Below is a small trained network, with its code and all its weights. Each question gives an input and a target symbol and asks what happens when units are switched off, that is, made to give their printed mean instead of their output.

import numpy as np


def w(rows, s, z=0):
    codes = np.array(rows[::2]) - 128.0
    scale = np.full(codes.shape[1], s)
    scale[-1] = z or s
    return codes * scale


def norm(h):
    return h / np.sqrt((h * h).mean(-1, keepdims=True) + 1e-5)


def f(y):
    return np.maximum(y, 0)


def softmax(a):
    e = np.exp(a - a.max(-1, keepdims=True))
    return e / e.sum(-1, keepdims=True)


def log_softmax(a):
    a = a - a.max(-1, keepdims=True)
    return a - np.log(np.exp(a).sum(-1, keepdims=True))


def net(x, mask):
    ids = ['ΛΞΨαβζθμπτφω'.index(c) for c in x.split()]
    T = len(ids)
    res = E[ids] + P[:T]
    u = 0
    for l in range(2):
        r = norm(res)
        for j in range(3):
            rows = slice(4 * j, 4 * j + 4)
            q, k, v = (r @ M[l][rows].T for M in (Q, K, V))
            z = softmax(np.where(np.tri(T) > 0, q @ k.T / 4**0.5, -1e9)) @ v
            o = O[l][rows]
            res = res + np.where(mask[u + j], z, o[:, -1]) @ o[:, :-1]
        u += 3
        y = f(norm(res) @ A[l][:, :-1].T + A[l][:, -1])
        res = res + np.where(mask[u : u + 4], y, B[l][:, -1]) @ B[l][:, :-1]
        u += 4
    return log_softmax(norm(res)[-1] @ U[:, :-1].T + U[:, -1])


Q, K, V, O, A, B = {}, {}, {}, {}, {}, {}
E = w([
[92,216,36,51,146],'Λ',
[94,121,106,78,89],'Ξ',
[126,172,96,108,60],'Ψ',
[127,108,115,227,137],'α',
[193,34,252,204,83],'β',
[62,190,160,108,212],'ζ',
[85,63,167,94,118],'θ',
[174,97,160,50,173],'μ',
[123,184,97,39,95],'π',
[9,185,117,156,31],'τ',
[55,132,82,66,162],'φ',
[107,113,174,48,140],'ω',
],0.016)
P = w([
[207,119,9,131,2],'0',
[78,145,188,40,125],'1',
[102,147,213,91,132],'2',
[100,155,216,145,118],'3',
[120,146,223,185,106],'4',
[143,156,238,179,105],'5',
],0.0054)
Q[0] = w([
[134,129,227,108,93],'0.h0',
[254,216,54,83,109],'0.h0',
[94,209,144,175,164],'0.h0',
[157,200,221,172,115],'0.h0',
[149,159,168,128,127],'0.h1',
[131,96,60,123,141],'0.h1',
[100,205,81,135,125],'0.h1',
[111,246,92,169,177],'0.h1',
[140,154,132,171,129],'0.h2',
[119,134,124,127,111],'0.h2',
[95,183,178,178,192],'0.h2',
[118,174,193,64,81],'0.h2',
],0.017)
K[0] = w([
[186,72,160,113,73],'0.h0',
[184,253,158,118,121],'0.h0',
[81,162,193,151,102],'0.h0',
[153,126,194,167,55],'0.h0',
[121,137,151,126,108],'0.h1',
[113,110,102,148,150],'0.h1',
[125,209,168,133,153],'0.h1',
[63,195,221,127,162],'0.h1',
[136,188,165,139,139],'0.h2',
[124,136,123,137,114],'0.h2',
[81,142,142,168,206],'0.h2',
[96,74,143,116,89],'0.h2',
],0.021)
V[0] = w([
[127,143,155,109,119],'0.h0',
[137,66,140,115,141],'0.h0',
[194,123,108,92,100],'0.h0',
[128,210,172,99,92],'0.h0',
[51,121,165,45,71],'0.h1',
[206,93,78,104,87],'0.h1',
[102,247,189,119,188],'0.h1',
[157,121,121,87,96],'0.h1',
[135,187,142,91,94],'0.h2',
[188,124,95,122,84],'0.h2',
[112,95,58,176,129],'0.h2',
[56,44,171,132,89],'0.h2',
],0.014)
O[0] = w([
[143,119,147,144,132,156],'0.h0',
[134,106,183,84,111,168],'0.h0',
[175,97,65,123,139,138],'0.h0',
[170,114,97,199,160,154],'0.h0',
[201,203,123,206,168,254],'0.h1',
[146,180,158,90,45,128],'0.h1',
[169,43,19,120,197,129],'0.h1',
[170,166,126,125,86,163],'0.h1',
[171,96,136,107,135,150],'0.h2',
[171,181,136,90,82,97],'0.h2',
[136,179,94,156,176,68],'0.h2',
[82,165,247,163,162,245],'0.h2',
],0.011,0.0094)
A[0] = w([
[99,218,52,252,161,174],'0.n0',
[211,19,154,113,133,189],'0.n1',
[165,171,207,118,119,254],'0.n2',
[56,166,182,126,156,27],'0.n3',
],0.017,0.0022)
B[0] = w([
[2,139,130,102,142,209],'0.n0',
[76,167,138,153,178,171],'0.n1',
[133,105,112,121,216,253],'0.n2',
[158,152,57,150,151,186],'0.n3',
],0.017,0.015)
Q[1] = w([
[154,181,52,158,91],'1.h0',
[62,119,148,132,105],'1.h0',
[196,59,175,97,160],'1.h0',
[100,106,78,148,178],'1.h0',
[192,103,174,74,138],'1.h1',
[133,206,177,110,169],'1.h1',
[123,169,17,145,116],'1.h1',
[35,170,110,158,113],'1.h1',
[90,115,81,178,146],'1.h2',
[133,99,188,105,81],'1.h2',
[85,113,80,99,143],'1.h2',
[198,252,158,126,68],'1.h2',
],0.024)
K[1] = w([
[73,147,147,89,184],'1.h0',
[114,131,171,170,96],'1.h0',
[195,95,41,104,72],'1.h0',
[116,43,157,159,144],'1.h0',
[169,146,63,103,91],'1.h1',
[112,217,186,114,81],'1.h1',
[99,123,125,157,207],'1.h1',
[99,142,212,196,116],'1.h1',
[97,130,109,167,205],'1.h2',
[148,76,175,110,115],'1.h2',
[88,78,122,199,159],'1.h2',
[159,253,153,124,40],'1.h2',
],0.023)
V[1] = w([
[90,150,141,140,174],'1.h0',
[32,122,148,123,134],'1.h0',
[130,183,74,44,187],'1.h0',
[157,104,188,248,104],'1.h0',
[98,139,150,148,147],'1.h1',
[57,218,114,2,231],'1.h1',
[45,182,169,206,160],'1.h1',
[33,224,31,85,107],'1.h1',
[55,84,130,123,54],'1.h2',
[138,122,204,19,47],'1.h2',
[173,252,71,202,35],'1.h2',
[140,106,191,182,97],'1.h2',
],0.015)
O[1] = w([
[166,117,171,95,115,187],'1.h0',
[143,115,137,76,74,143],'1.h0',
[70,67,179,155,118,173],'1.h0',
[229,204,114,98,172,133],'1.h0',
[163,139,157,130,92,168],'1.h1',
[86,41,181,210,15,254],'1.h1',
[186,158,202,117,61,226],'1.h1',
[205,3,169,172,123,117],'1.h1',
[64,105,201,131,87,64],'1.h2',
[89,70,102,101,36,50],'1.h2',
[229,212,114,163,41,76],'1.h2',
[183,90,146,98,104,98],'1.h2',
],0.014,0.013)
A[1] = w([
[91,11,153,196,72,54],'1.n0',
[211,198,205,95,128,16],'1.n1',
[78,177,155,3,100,83],'1.n2',
[94,126,118,35,182,3],'1.n3',
],0.022,0.0036)
B[1] = w([
[149,189,44,83,130,253],'1.n0',
[36,114,81,67,121,248],'1.n1',
[254,89,137,108,195,216],'1.n2',
[152,128,77,134,25,185],'1.n3',
],0.023,0.013)
U = w([
[80,51,73,132,188,115],'Λ',
[120,153,126,142,55,214],'Ξ',
[160,169,73,168,108,132],'Ψ',
[62,60,132,88,71,140],'α',
[172,102,114,40,139,171],'β',
[74,158,223,146,153,168],'ζ',
[64,184,164,66,67,134],'θ',
[76,130,4,92,90,4],'μ',
[162,160,123,202,155,61],'π',
[154,105,171,142,140,148],'τ',
[163,115,150,170,89,248],'φ',
[126,230,80,98,192,4],'ω',
],0.012,0.003)

Each question gives the input, a string of symbols that net reads in full, and the target symbol t.
The units are the heads (4 rows each of Q, K, V and O) and the neurons (one row each of A and B). Each row of codes is followed by its name. A weight is (code - 128) times the scale printed after its matrix; where a second scale follows, it is the last column's (O, A, B and U).
mask holds one flag per unit, layer by layer, with each layer's heads first. A switched-off unit (its flag False) gives its mean, the last column of its rows in O or B, instead of its output. The means were averaged over made-up inputs and are rounded, as every weight is.
A unit's drop is (log p(t) with every unit on - log p(t) with that unit switched off) / (log p(t) with every unit on - log p(t) with every unit switched off).
The circuit of an input: a set's keep is (log p(t) with only the set's units on - log p(t) with every unit switched off) / (log p(t) with every unit on - log p(t) with every unit switched off). Starting from the 12 units with the biggest drops (on a tie, the unit counted first), units are removed one at a time, each time the one whose removal leaves the highest keep (on an exact tie, the one counted first), for as long as the keep stays at least 0.8.
circuit, biggest first: the units of the circuit, biggest drop first
unit that matters most: the unit with the biggest drop
top k neurons: the k neurons with the biggest drops, biggest first
drop when u is switched off: that unit's drop, to one decimal
input μ μ ω, target μ: unit that matters most -> 0.h1
input β ω β β Ξ, target β: circuit, biggest first -> (0.h1; 1.n2; 1.h0)
input φ β μ, target φ: circuit, biggest first -> (1.h1; 0.n0)
input α θ β ζ α ω, target α: circuit, biggest first -> (0.h1; 0.n0; 1.h2)
input ω φ Λ φ Λ Λ, target μ: top 4 neurons -> (1.n0; 0.n0; 0.n2; 1.n2)
input Ξ ζ μ, target Ξ: circuit, biggest first -> (1.h2; 0.h1)
input α τ φ, target α: circuit, biggest first -> (0.n0; 0.h2; 1.h1)
input β π Ξ μ β θ, target β: circuit, biggest first -> (0.h1; 1.n2; 1.h0)
input μ α α α θ, target μ: top 3 neurons -> (0.n0; 0.n2; 1.n0)
input Ξ θ ζ θ, target Ξ: circuit, biggest first -> (0.h1; 1.h2)
input β μ β θ Λ, target ζ: circuit, biggest first -> (0.h2; 1.n0)
input π ζ θ θ, target π: top 2 neurons -> (0.n2; 0.n0)
input π Ξ Λ Ξ τ, target θ: top 2 neurons -> (0.n2; 0.n0)
input θ β β ω, target θ: circuit, biggest first -> (0.h1)
input ω Ξ ω φ π, target Ψ: top 2 neurons -> (0.n2; 1.n0)
input π β θ Ψ ω β, target π: top 2 neurons -> (0.n0; 0.n2)
input Λ μ μ, target Λ: top 3 neurons -> (0.n0; 0.n1; 1.n0)
input ζ β β, target ζ: top 3 neurons -> (0.n2; 1.n0; 0.n1)
input μ π β μ Ψ β, target μ: top 2 neurons -> (1.n0; 0.n0)
input τ θ Λ τ, target ζ: unit that matters most -> 0.h2
input φ Λ β, target φ: top 2 neurons -> (1.n1; 1.n0)
input β β α θ θ φ, target ζ: top 2 neurons -> (1.n0; 0.n2)
input ζ μ μ φ, target Λ: top 2 neurons -> (1.n1; 1.n0)
input ζ ζ β β, target ζ: top 2 neurons -> (0.n1; 1.n0)
input β θ μ β, target β: top 3 neurons -> (1.n2; 0.n0; 1.n1)
input θ α Ψ Ψ, target ζ: top 2 neurons -> (0.n0; 1.n0)
input θ Λ ζ π Ψ, target Λ: circuit, biggest first -> (0.h1)
input Ψ π Ξ, target Ψ: drop when 1.h1 is switched off -> 0.3
input π β α Ψ μ, target π: drop when 0.n3 is switched off -> 0.0
input ζ τ φ θ θ, target ζ: drop when 0.h1 is switched off -> 0.5
